Known rows:
[-15   9  -1   0   6   7 -10  -6   3   2  -4  -6   3  -7  12  12 -15   0
 -17  12   8   9  17   5   0  -7  10   1   6 -11   5   5   8  -5  -9  20
 -10   0  11]: resu
[ 24   8   3  -8 -10  -2 -16   2  -6  -9   0  16  -2  -1  -4  -3 -37   9
  -4   5  14   3   5  -8  18   7  23  -7 -17   0   0 -10 -23   3  -8  -7
 -11  -1   6]: vume
[ 24   4  19  17   9  13  24  -7  11  -4 -21  -3   8   3   3   4 -19 -23
 -14   8   9   3  26  -8  16   7  42  -8 -24 -20  -3  -5 -10 -15   7 -13
   3  -6  -4]: pibrum
[  6   8  10 -14   0  -1  -2   4  11  -4  -1  18  -7   1  -2   0 -19   3
  12  -2   0   3   6  -8   5   1  21   3  -9  -2  -2 -11  -5  -3 -12  -4
  -9   5  -2]: puskur
[  6   9   1  -1  13  10   0  -9   3  -4  -1 -20  -3  -2  11  13  -6  -8
  -7   7   5  10  15  -6  -5  -4   9  -5  -3 -14  -3   4  10 -15   7  10
 -15  -6  10]: beso
[ 30  -4  10 -17  17   2   5   0   3  -9  17  12 -10  16  -6 -10  -3  -5
   7  -4  -3   7   1 -11  14   4  19  -8  -6  11   3 -10  -7  -2 -10 -19
 -16   3 -15]: togun
[-16  -3   3  -1   1   4  30   3  -6   4  27  45 -24  -2  11   6 -35 -38
  16  13  14  -5  -8 -11   6 -22   9  12 -25   3 -31 -11   9  13  -1 -18
 -19  17  -8]: voster
[-16  17  -1  -1  -9  11 -31  -6  19  -5 -16 -22 -12  -8  -3  11   4  16
 -11  -5 -13  -3   2  -8 -17  12   6   5  14   8   2  16  -3  -8  -8  30
  17  -4  12]: suvudran
[  2   3  13  -7  -8  -8   9  -6 -10 -15   3  12  -5  -5   3   2 -17   8
   5   2   5  -6  -8   4  15   0  18 -14   2  -6  -2 -12 -11  -5  -6  -7
  -9  17   7]: malifir
[-13  29  23  19  21  -9  29   3  12   5  -8  27   3 -27  27   4 -12 -46
  12  21   3   2  22  30  -4 -10  16 -20   5   9 -25  -2   6  -8  23  -8
  -1  -2  -7]: nebo
[ 0 10 -3  8 12  7 -7 -4  3 -2 -7 -3 -2  1  9  3 -3 -6 -3  6  7 10 18 -2
  5  0  6  1 -1 -4  0 -1  3 -6  1 11 -2 -3  3]: podrun
[ -5  18  38 -32   5  -6  14  16  29   6   5  19  26 -45   4  -2 -15   4
 -23  39  10   9  17  26  12  14   1 -21   4  32   8  -2  17  -8  -2  12
 -25  14  15]: gakluko
[-19  -3  -5 -17 -11   6   4  10   5 -10  16 -17 -15   3  -4  -1  17  12
   2   5   1   6  -5 -21  11  -6 -21  18  10  17  -6   3   0  -3 -12   5
  -1  25  10]: gruplor
[ 11   3   6  -3   1  -7  -5   1   8 -16  11  14  -5  -1  -4   0  -9  -5
  10 -13  -1  -2  11 -15   2   4  22  -6  -3  10  -6  -2 -16   9 -13 -16
   4   8 -18]: goplom
[-10   4  14  -9   1  -3   8  -8  -9 -10   5   5 -10  -4   7   0  -5   1
   5   3  -3  -6  -2   9   6  -6  13 -15   6  -5  -2  -3  -6  -7  -1   2
 -12  15  -3]: fliplastus
[ 23  11   7  17  -7  10   5  17   4  -9 -30 -21  22 -10   0 -11  -3  12
 -20  28  34   9  23   4  46  12   0 -14  -9   2   5  -5 -25  -8  10   1
   3   3  27]: pifes
[  9   6  -1  -5   4  11   2   0   0  -3  -6  -8  -3  -1   5   0  -9  -3
  -7  15   8  11  13  -7  12  -3   9  -2  -7  -5  -3  -2  -3  -9   3   0
 -10  -4  10]: zitru
[ -5  17  11  -8 -29  -6  -5  -4  20   1  -6  11  -7  -6  -7  17 -33  -1
  -1  -4  -6  -8  -6 -13 -13  -1  27   4 -15  -9 -10  -2 -10  -6 -12   1
  11  -4   3]: stolon

Facts:
bapam: μ 35; Λ vetrurak
bavi: μ 477; Λ grakozes
beso: ξ grevir gruplor; μ 814
betron: α zava; μ 35
boklus: α skiskata; ξ vufluke fiklim; μ 35
brastezer: μ 52; Λ kleskova
bratiskes: μ 477
brerem: ξ mogrim; μ 978; Λ nutrur
brifistak: α stolon; ξ bratiskes tatu; μ 978
brigor: μ 477; Λ pluti
brigropek: α lenom; μ 814
briklo: μ 35; Λ zoklobrem
brobrur: α tolur; ξ vetrurak puskur malifir; μ 52
bronu: μ 35; Λ flugu
brostar: α drizasol stogril; ξ brigropek; μ 35
brusam: μ 35; Λ noto
brustafo: α nazek troki; μ 35
bunil: μ 978
deklizuk: μ 52
drastil: α noto zitru kleni; μ 814; Λ flopun
drelon: μ 35; Λ grevir
dribolo: ξ maplun vufluke; μ 36
driduk: α pustos flite; μ 35
drigrur: μ 35
drististis: α rizo grabrem; μ 36
drizasol: μ 35; Λ voplok
dropur: μ 35; Λ drastil
droru: ξ nazek kuflol; μ 814
drostal: ξ fledri bapam; μ 978; Λ dropur
fiklim: μ 477
fiku: μ 814; Λ kugru
filen: ξ grakozes nazek flumus; μ 35
fiskeger: μ 978; Λ grikigre
flastus: μ 978
flebraklo: μ 35
fledri: α pibrum plise fiklim fiku; μ 36
fligun: ξ drististis; μ 814
fliplastus: μ 258; Λ briklo
flite: μ 978; Λ vume
flobas: α kleni soskun; μ 258
flopun: α brusam; ξ stugek; μ 52
flubrum: ξ brustafo; μ 52; Λ pevo
flugu: μ 36; Λ filen
flumus: μ 814
fodrim: ξ plever brigor; μ 35
gaflu: ξ drigrur flumus tena; μ 814; Λ vigru
gakluko: μ 52
gegrotuk: μ 814
geska: ξ vetrurak nasti; μ 814
gidru: α zivas reple gofim stolon; μ 477
giguplen: ξ fiskeger drizasol flebraklo mabaskal; μ 978
godrom: μ 35; Λ bratiskes
gofim: μ 978
goplom: α nebo grikigre grabrem; μ 35
grabrem: ξ sostubun; μ 36; Λ fliplastus
grakozes: μ 35; Λ ritrapur
gramil: ξ skimelur stagatu; μ 258; Λ troki
greflazu: α beso soskun nasti dropur tatram fiku; ξ stidun bunil; μ 36
gregek: α gaflu vufluke brigor vamogra mabaskal; ξ drizasol; μ 814
gremu: ξ stugek tena; μ 36
grevir: μ 36; Λ plever
grikigre: μ 36
griran: ξ fiskeger deklizuk nazek brigor stidum; μ 978
grizel: α nebo lenom kesek mestesal; μ 978; Λ kesek
grugrin: α sostubun stidun; μ 258; Λ malifir
gruplor: α kuflol resu gegrotuk; μ 814
guklu: μ 35
kaver: ξ lemu flumus nisosa; μ 35
kekam: α maplun skiskata; μ 35
kesek: μ 35
kevumir: μ 814
kiges: ξ grikigre; μ 814
klagra: μ 35
klenar: ξ skimelur bapam godrom; μ 52
kleni: ξ klagra; μ 52; Λ flastus
kleplu: α lemu drelon nazek stafam; ξ grevir grakozes; μ 978
kleskova: α filen; ξ klagra; μ 35
kliflok: α drostal gremu skiskata; μ 814
klumo: α drizasol; μ 814
kogru: μ 36; Λ sonode
kuflol: μ 35
kugru: μ 814; Λ tatu
lefle: ξ vustal puskur; μ 814
lemu: μ 814
lenom: μ 477; Λ stagatu
mabaskal: μ 814; Λ flobas
malifir: μ 258; Λ drizasol
maplun: μ 258
mestesal: ξ pluti malifir; μ 35
mobutus: α skeskonor; μ 35; Λ guklu
mogrim: μ 35; Λ stidun
namo: μ 36; Λ plise
nasti: μ 814
nazek: μ 35
nebo: ξ voster gruplor gegrotuk; μ 52; Λ tolur
nisosa: μ 477; Λ kiges
noto: μ 52; Λ bronu
nutrur: α dropur; μ 814
pevo: μ 814; Λ nazek
pibo: α gaflu plusun stolon; μ 477
pibrum: μ 814; Λ fiku
pifes: μ 477; Λ fodrim
plever: μ 35; Λ brigor
plibrol: α trubul pudra; ξ stogril; μ 52; Λ tabos
plidri: α nebo reple fiklim; ξ grakozes; μ 35
pligro: μ 35
plise: μ 814
plivu: α bratiskes gakluko; μ 978
plukis: μ 35; Λ brastezer
plusun: ξ brigropek; μ 258; Λ suvudran
pluti: μ 35; Λ vufluke
podrun: ξ nazek grizel vamogra; μ 978
popu: α bronu grevir; ξ trovon vufluke nisosa; μ 36
pudra: μ 35; Λ pligro
puskur: μ 35
pustos: ξ pibrum goplom godrom klagra; μ 477
reple: μ 52
reskel: α brerem; μ 978; Λ flubrum
resu: ξ klumo; μ 814
ritrapur: μ 36; Λ kuflol
riziflis: α grabrem zava; μ 814
rizo: ξ vetrurak tena; μ 35; Λ pudra
sagrol: μ 35; Λ pifes
sasum: α dribolo; ξ trovon brastezer; μ 52
skeskonor: μ 35
skimelur: μ 814
skiskata: μ 814
sonode: μ 35; Λ rizo
sonor: α sagrol; ξ sostubun nisosa; μ 978
soskun: ξ pifes stogril; μ 978
sostubun: μ 36
stafam: μ 35; Λ namo
stagatu: μ 35; Λ kleni
stidum: α maplun plusun; μ 258
stidun: μ 35; Λ mobutus
stogril: μ 35; Λ zitru
stolon: μ 35
stugek: μ 36
stutak: α lemu skimelur stugek kaver; μ 35
sufam: ξ flite puskur stidun stafam; μ 35
sukes: α pluti plever; ξ gakluko; μ 814
suvudran: α mogrim vamogra; ξ drelon stolon; μ 978
tabos: μ 35; Λ nisosa
tatram: μ 35
tatu: α dribolo fligun; μ 978
tebu: ξ tatu fiku vume; μ 35
tena: μ 978
teti: α griran pudra gramil; μ 35; Λ gruplor
togun: α beso gakluko kiges; μ 35
tolur: ξ drististis; μ 258; Λ bavi
tremis: ξ maplun; μ 36
troki: μ 477; Λ sufam
trovon: μ 35
trubul: ξ stagatu; μ 814; Λ reskel
tugrel: ξ zivas; μ 35
vamogra: μ 35; Λ gegrotuk
vetrurak: α fiku nisosa; μ 35; Λ fligun
vifluke: ξ brustafo stolon; μ 52
vigru: α tebu; μ 814; Λ drelon
voplok: α bratiskes fiskeger rizo kevumir; μ 35
voster: μ 35; Λ bunil
vufluke: μ 35; Λ grabrem
vume: μ 35; Λ kogru
vustal: μ 35; Λ grizel
vutrul: α stolon; ξ flastus nisosa; μ 814
zanu: α bapam; μ 35; Λ reple
zava: ξ tatu; μ 477
zitibrar: ξ trovon skeskonor voplok driduk stogril kuflol; μ 35
zitru: μ 978; Λ godrom
zivas: μ 477
zoklobrem: ξ togun vigru; μ 35; Λ mestesal

Rows:
No name comes twice in this set of rows, the named rows included.
[ -4  -3  13  13  18  -2  30 -33 -12  12  -7  36  -3   5   8  11 -18 -34
  -9   9 -19  14  -3  12  -9  -5  35 -38  25 -16  -6  -3  -3 -18   8  -7
  -8  -7 -24]	plusun
[ 10  13 -12 -24 -15  -3 -30   2  -3 -11  14   0  -9  -1  -8   2 -11  22
   8   0   6  11  -4  -9   7   2  -4  -5   3   7   4  -6 -16  -4 -14   4
 -12  -4  10]	guklu
[-11  11   1 -24   3  -2  -1  -1  23  -5   3 -33   1  -1  -3   8  22  11
  -1  -9 -10  15  11 -15 -13   1  -2  -2  10   0   5  12   4 -16  -9  11
   1   4   7]	plise
[  8   7   1 -25  -7  -3 -25   8   6 -22  19   0  -7  -5  -6  -6  -2  26
  11 -11   5   1   6 -15   3  10   4   2   0  19   6  -3 -16   5 -19  -7
  -3  17  -2]	voplok
[-29  29  16 -22  -2 -22  16  11  40   5   1 -12  -5 -25   7   5  34  -4
  21   3 -28   5   4  13 -17   1 -15 -10  28  33 -13   9   9 -21   5  10
  13  10   4]	reple
[-23  27   7 -13   4  -2  -3   8  14  -5  -1  -9 -16 -22  13  -7  25   7
  18  14 -17   1  -7  24  -7   3 -18 -11  26  41  -5   6  11 -16   6  15
   2   9   8]	flopun
[ 24   5  14 -10  -3   8   7   3  21  -6 -11 -20  12  -6  -3  10  -7   3
 -16   4   8  10  23 -11   8  11  21 -12 -18 -15   7  -1  -8 -19   3   0
  -5  -2  14]	fiku
[-16  -6  10  -7  21  10 -12  -5   4   7  11  15  17 -14   9   6 -18   4
 -42  19  17  12  28  10  -3  -1   3  -2  22   8  21   5  24   8 -13  30
 -28  12   8]	sukes
[ 20   3   6  -1   1  12   2   4  12  -8   5   0 -10   3  -8  -1  -2  -9
   0  -3   4  -2   6 -19   4   8  22   3 -15  10  -6   0  -7  -3  -3  -7
   3   3 -10]	fledri
[ 31   8   5  14   7   5 -11  -4 -17  -3 -12  33   5   1   2   0 -57 -12
  -9   9  24   6  14   3  21   1  38 -17 -28 -18   0 -19 -20  -1   2  -8
 -16 -14   2]	sagrol

Now the same elements, written a new way:
Known rows:
[ 15   8  -4 -10  -2   9  -5  -8  17 -10  14 -12  11  11]: kuflol
[ 20  -5  -3  -8  17   2   4  42  -7  19  -8  -8 -12   3]: mobutus
[ -7 -18   3   1  16 -10  -5  10 -14  22 -11   7 -23  10]: fiku
[ -6 -20   6  11  14  -6 -11  14 -16  16  -9  10 -27   4]: zitru
[  5   1  -5   9  31  10   0  23 -17  20   3  12 -18   2]: flugu
[  8   7  -9  13   5   9   6 -16  16 -11  16   9  19   3]: sostubun
[  1  -4  -9  10 -29   1  13 -19  14 -20  -2  -4  -7  14]: kliflok
[-13  -5  -7   8 -16  -1   5 -14  27 -12  -4  -6   4  11]: nutrur
[  9  17   9 -17 -12  -4   4 -15   9  -7  13  -7  20  -8]: zitibrar
[-24   8  11   7 -32  -8   3 -13  12 -14  -3  -3   6  -5]: suvudran
[ 11  20 -31 -16   4 -45 -13  19 -29  43  -4  -2 -14 -21]: rizo
[-26  -6  11   4   3  -7  22   1 -13  27 -15  15 -21  -6]: plibrol
[ 14   7 -12  -6  -7   5   4   5  26 -12   5 -17  15   6]: driduk
[-34   1   4  -7 -29   4   4 -15  18 -20   8  -7 -10 -18]: kleplu
[ -8  -6  -3  14 -11  -1 -12 -28  16 -18   1   1   2   7]: gofim
[ -3  -4  26  23   7   9 -35  44 -13  14   3   1 -40   6]: bavi
[ -8  -9  -7   2 -15   4  -3 -33  19 -13   6  -5   1   7]: flumus
[ 17   6  -9  -8  -1   5  -4  -7  14 -15   9 -10  18   7]: flebraklo

Rows:
No name comes twice in this set of rows, the named rows included.
[  9   5 -12 -16  -2  11  -4  -8  18 -16  16 -16   8   3]	nazek
[ 10 -33 -14  -5  15  -7  22   9 -55   7 -18  32  32 -47]	grabrem
[ 12  -2  -6  -6  19  -1   2  44 -15  22 -10 -18  -7   5]	vetrurak
[-14  14  15  16 -38   0 -29  -1  -4 -17   2   3  14 -14]	zava
[-28  13   4   1 -16  -6  12 -49   6  -5   1  10   7   1]	vifluke
[  5  12  14  14 -15  -2  27  -9  23   1  18  11  22 -16]	popu
[ 25  17   9  -4 -32  -8  23  -2   3 -11  12 -11  11  -4]	boklus
[ -4  14  -5 -28 -18  16   9  -1  20 -12  13 -19   4 -22]	plidri
[ -6  -4 -15   6 -34  19  -1 -20  25  -5  -8   7   8   7]	riziflis
[ 29 -47  -3 -13  31  -3  15  22 -45  -1 -19   4  30 -19]	vufluke
[ 14   8  14 -13 -13  -6   8 -18  16  -2  21  -6  19 -13]	kaver
[ 15 -38   6 -14  33  18  12  26 -51  -3 -20  -7  24  -7]	pluti
[-18  -7  21   2   0 -11  -5   4 -24  15  -9  12 -18 -10]	brerem
[-25   4   8 -11 -20  -5   2 -33  11 -11   5  -1   3  -5]	beso
[-12 -19  -1  11   0   4  -7  26  -7  15 -15   7 -24  -2]	grizel

